Below is a small trained network, with its code and all its weights. Each question gives an input and a class and asks what happens when units are switched off, that is, made to give their printed mean instead of their output.

import numpy as np


def w(rows, s, z=0):
    codes = np.array(rows[::2]) - 128.0
    scale = np.full(codes.shape[1], s)
    scale[-1] = z or s
    return codes * scale


def norm(h):
    return h / np.sqrt((h * h).mean(-1, keepdims=True) + 1e-5)


def f(y):
    return np.maximum(y, 0)


def log_softmax(a):
    a = a - a.max(-1, keepdims=True)
    return a - np.log(np.exp(a).sum(-1, keepdims=True))


def net(x, mask):
    res = np.array(x, float).reshape(1, 6) / 4 @ E
    u = 0
    for l in range(4):
        y = f(norm(res) @ A[l][:, :-1].T + A[l][:, -1])
        res = res + np.where(mask[u : u + 6], y, B[l][:, -1]) @ B[l][:, :-1]
        u += 6
    return log_softmax(norm(res)[-1] @ U[:, :-1].T + U[:, -1])


A, B = {}, {}
E = w([
[131,235,129,129,75],'x0',
[135,157,97,142,98],'x1',
[10,93,179,122,96],'x2',
[64,116,73,112,157],'x3',
[104,172,141,232,156],'x4',
[131,144,205,154,209],'x5',
],0.0012)
A[0] = w([
[191,112,17,97,101,5],'0.n1',
[138,89,154,24,140,30],'0.n2',
[169,99,171,38,165,24],'0.n3',
[189,255,154,202,175,31],'0.n4',
[118,91,117,121,239,57],'0.n5',
[24,181,96,101,79,21],'0.n6',
],0.0015,0.0011)
B[0] = w([
[167,100,5,156,106,194],'0.n1',
[178,178,175,72,169,170],'0.n2',
[112,154,159,46,153,161],'0.n3',
[200,235,230,219,173,255],'0.n4',
[118,85,142,163,43,190],'0.n5',
[26,188,75,60,95,198],'0.n6',
],0.0019,0.0006)
A[1] = w([
[126,125,129,132,124,95],'1.n1',
[53,3,94,29,59,164],'1.n2',
[61,194,64,146,209,162],'1.n3',
[57,170,126,123,78,10],'1.n4',
[56,68,128,166,213,47],'1.n5',
[55,114,233,157,171,167],'1.n6',
],0.0019,0.0012)
B[1] = w([
[133,133,131,127,129,128],'1.n1',
[164,195,162,181,160,251],'1.n2',
[154,90,196,128,69,198],'1.n3',
[71,146,121,34,122,150],'1.n4',
[78,29,163,230,152,169],'1.n5',
[160,103,6,138,142,234],'1.n6',
],0.0023,0.0016)
A[2] = w([
[97,8,104,25,86,174],'2.n1',
[250,63,171,129,154,182],'2.n2',
[225,216,117,56,27,212],'2.n3',
[93,195,72,252,59,246],'2.n4',
[96,118,247,155,82,126],'2.n5',
[161,193,150,176,158,2],'2.n6',
],0.002,0.00088)
B[2] = w([
[184,207,192,154,158,189],'2.n1',
[46,184,131,66,89,209],'2.n2',
[100,29,127,201,178,239],'2.n3',
[146,128,186,4,157,249],'2.n4',
[189,89,39,115,66,183],'2.n5',
[171,185,173,185,146,156],'2.n6',
],0.0021,0.002)
A[3] = w([
[179,106,1,109,142,50],'3.n1',
[77,52,116,171,201,25],'3.n2',
[26,197,105,119,78,86],'3.n3',
[112,160,171,131,42,209],'3.n4',
[189,113,13,132,147,118],'3.n5',
[173,227,169,192,155,12],'3.n6',
],0.0033,0.0011)
B[3] = w([
[130,254,205,123,16,207],'3.n1',
[22,95,254,232,67,214],'3.n2',
[70,159,41,66,222,223],'3.n3',
[141,71,33,153,163,252],'3.n4',
[78,169,177,137,62,216],'3.n5',
[226,174,41,243,254,238],'3.n6',
],0.0032,0.0017)
U = w([
[220,204,101,229,224,144],'0',
[181,91,207,19,182,126],'1',
[173,31,79,127,59,110],'2',
[128,137,143,118,147,2],'3',
[31,150,20,68,174,139],'4',
[33,55,219,213,155,142],'5',
[164,227,156,104,9,145],'6',
],0.012)

Each question gives the input, the list of numbers given to net, and the class t.
The units are the neurons (one row each of A and B). Each row of codes is followed by its name. A weight is (code - 128) times the scale printed after its matrix; where a second scale follows, it is the last column's (A, B and U).
mask holds one flag per neuron, layer by layer. A switched-off neuron (its flag False) gives its mean, the last column of its row in B, instead of its output. The means were averaged over made-up inputs and are rounded, as every weight is.
A unit's drop is (log p(t) with every unit on - log p(t) with that unit switched off) / (log p(t) with every unit on - log p(t) with every unit switched off).
The circuit of an input: a set's keep is (log p(t) with only the set's units on - log p(t) with every unit switched off) / (log p(t) with every unit on - log p(t) with every unit switched off). Starting from the 12 units with the biggest drops (on a tie, the unit counted first), units are removed one at a time, each time the one whose removal leaves the highest keep (on an exact tie, the one counted first), for as long as the keep stays at least 0.8.
circuit, biggest first: the units of the circuit, biggest drop first
unit that matters most: the unit with the biggest drop
top k neurons: the k neurons with the biggest drops, biggest first
k most important neurons of layer l: the k neurons of layer l with the biggest drops, biggest first
drop of u: that unit's drop, to one decimal
input [-1,-1,-1,4,8,-2], class 5: top 2 neurons -> 1.n2; 3.n2
input [2,0,4,2,-8,1], class 1: circuit, biggest first -> 2.n2; 2.n1
input [-5,4,8,-6,-6,4], class 1: top neuron -> 2.n3
input [8,-5,1,-4,-7,-3], class 2: circuit, biggest first -> 2.n3; 3.n4
input [-6,-7,-8,2,-4,8], class 1: circuit, biggest first -> 3.n6; 2.n2
input [2,-6,3,6,-6,1], class 1: circuit, biggest first -> 2.n1; 3.n3
input [2,6,-3,3,5,-5], class 6: top 3 neurons -> 1.n2; 3.n1; 2.n1
input [0,1,7,-6,0,-1], class 2: top 2 neurons -> 2.n5; 2.n2
input [-1,-3,-1,2,-4,-1], class 1: top 4 neurons -> 1.n6; 3.n6; 2.n5; 3.n3
input [7,-3,8,-7,-3,8], class 0: top 2 neurons -> 2.n2; 2.n4
input [-3,-2,-5,3,-3,5], class 1: 2 most important neurons of layer 2 -> 2.n3; 2.n2
input [-3,-1,-3,6,-8,0], class 6: top 2 neurons -> 3.n1; 2.n4
input [5,-6,-3,0,-5,1], class 1: top 2 neurons -> 1.n6; 3.n6
input [6,6,6,-7,-2,-3], class 4: unit that matters most -> 3.n3
input [5,3,8,-4,0,7], class 4: 2 most important neurons of layer 2 -> 2.n1; 2.n5
input [-5,7,5,7,-3,0], class 5: drop of 3.n2 -> 0.3
input [6,0,8,-1,-7,8], class 4: drop of 2.n4 -> 0.1
input [-6,3,1,-8,2,-4], class 2: drop of 3.n2 -> 0.1
